Here is a tiny trained network, its code and every weight. The questions are about switching its units off for an input and a class, where a switched-off unit gives its printed mean instead of its output.

import numpy as np


def w(rows, s, z=0):
    codes = np.array(rows[::2]) - 128.0
    scale = np.full(codes.shape[1], s)
    scale[-1] = z or s
    return codes * scale


def f(y):
    return y / 2 * (1 + np.tanh(0.7978845608 * (y + 0.044715 * y**3)))


def log_softmax(a):
    a = a - a.max(-1, keepdims=True)
    return a - np.log(np.exp(a).sum(-1, keepdims=True))


def net(x, mask):
    res = np.array(x, float).reshape(1, 8) / 4 @ E
    y = f(res @ A[0][:, :-1].T + A[0][:, -1])
    res = res + np.where(mask, y, B[0][:, -1]) @ B[0][:, :-1]
    return log_softmax(res[-1] @ U[:, :-1].T + U[:, -1])


A, B = {}, {}
E = w([
[171,43,80,175,160,108,18,237,129,160],'x0',
[40,55,71,66,139,89,175,144,139,149],'x1',
[92,111,73,136,69,171,77,111,174,97],'x2',
[153,107,132,127,137,126,130,176,157,113],'x3',
[68,34,252,170,176,192,183,153,159,154],'x4',
[94,145,149,74,216,187,157,158,70,153],'x5',
[115,154,42,205,139,184,193,179,131,254],'x6',
[138,153,90,144,161,39,132,164,94,73],'x7',
],0.0098)
A[0] = w([
[173,70,121,208,139,113,133,176,141,232,156],'n1',
[165,94,155,79,117,254,48,74,144,81,141],'n2',
[185,198,158,139,97,129,187,69,101,125,137],'n3',
[169,188,204,169,121,39,147,158,194,119,204],'n4',
[51,114,176,46,173,108,149,158,41,204,220],'n5',
[209,98,89,166,153,79,143,112,170,179,162],'n6',
[174,95,62,130,69,187,127,69,148,99,254],'n7',
[218,179,120,171,142,97,151,54,164,105,130],'n8',
[125,112,156,89,81,222,121,107,135,79,101],'n9',
],0.0089,0.0048)
B[0] = w([
[176,108,72,176,140,221,142,199,145,68,228],'n1',
[152,201,182,59,144,137,49,171,209,185,218],'n2',
[55,199,167,140,124,114,144,72,58,172,211],'n3',
[156,86,176,179,135,106,45,4,69,41,203],'n4',
[116,90,71,117,247,143,157,178,156,122,249],'n5',
[139,201,118,254,127,121,110,203,122,90,180],'n6',
[74,156,101,79,63,113,118,105,160,177,219],'n7',
[120,169,175,148,7,69,167,105,67,86,202],'n8',
[88,186,118,101,161,131,59,80,170,216,195],'n9',
],0.0086,0.012)
U = w([
[46,79,146,50,192,212,220,81,158,206,216],'0',
[52,107,87,99,57,90,83,55,226,96,173],'1',
[161,178,216,29,89,140,41,97,254,149,69],'2',
[133,63,133,31,204,36,73,126,130,51,230],'3',
[168,161,39,115,66,18,91,175,152,124,64],'4',
[194,14,229,160,111,72,97,65,159,54,3],'5',
[153,189,183,110,64,80,170,37,75,97,51],'6',
[163,71,190,220,108,199,114,169,143,138,133],'7',
],0.0086,0.0043)

Each question gives the input, the list of numbers given to net, and the class t.
The units are the neurons (one row each of A and B). Each row of codes is followed by its name. A weight is (code - 128) times the scale printed after its matrix; where a second scale follows, it is the last column's (A, B and U).
mask holds one flag per neuron, in row order. A switched-off neuron (its flag False) gives its mean, the last column of its row in B, instead of its output. The means were averaged over made-up inputs and are rounded, as every weight is.
A unit's drop is (log p(t) with every unit on - log p(t) with that unit switched off) / (log p(t) with every unit on - log p(t) with every unit switched off).
The circuit of an input: a set's keep is (log p(t) with only the set's units on - log p(t) with every unit switched off) / (log p(t) with every unit on - log p(t) with every unit switched off). Starting from all 9 units, units are removed one at a time, each time the one whose removal leaves the highest keep (on an exact tie, the one counted first), for as long as the keep stays at least 0.8.
units of the circuit, in order: the units of the circuit, biggest drop first
unit that matters most: the unit with the biggest drop
top k neurons: the k neurons with the biggest drops, biggest first
drop when u is switched off: that unit's drop, to one decimal
input [0,5,7,8,5,-3,5,-1], class 7: unit that matters most : n1
input [-2,-4,1,-3,7,3,-1,-3], class 2: top 4 neurons : (n2 n9 n1 n3)
input [-1,6,7,-2,5,-2,0,-5], class 2: units of the circuit, in order : (n2 n9)
input [0,-6,-7,1,-4,7,-5,0], class 6: top 2 neurons : (n3 n8)
input [1,3,2,-7,-7,-5,-8,8], class 6: units of the circuit, in order : (n8 n5)
input [-6,-8,-2,-3,-2,5,7,-5], class 6: top 2 neurons : (n8 n3)
input [5,-5,1,-3,0,-5,-4,1], class 5: top 2 neurons : (n4 n9)
input [4,-8,3,1,3,2,0,0], class 2: top 2 neurons : (n2 n5)
input [-1,6,6,8,8,-5,-1,-3], class 2: top 4 neurons : (n5 n2 n9 n3)
input [-6,-4,-8,-7,4,6,-4,3], class 0: top 3 neurons : (n5 n3 n6)
input [3,-1,-3,-8,-3,1,4,-2], class 7: top 2 neurons : (n1 n7)
input [4,4,2,8,0,3,2,2], class 7: top 2 neurons : (n1 n7)
input [6,7,6,4,2,7,-5,-8], class 2: top 3 neurons : (n2 n9 n3)
input [7,-7,3,7,-5,8,-4,3], class 2: top 2 neurons : (n2 n5)
input [1,1,-5,-4,-3,-3,8,-1], class 7: units of the circuit, in order : (n1)
input [-2,2,-2,3,1,-1,-1,4], class 5: drop when n3 is switched off : 0.1
input [-2,-1,8,-3,1,-5,-8,-2], class 2: drop when n2 is switched off : 0.2
input [3,-8,-6,-2,-4,-2,-4,4], class 6: drop when n8 is switched off : 0.2
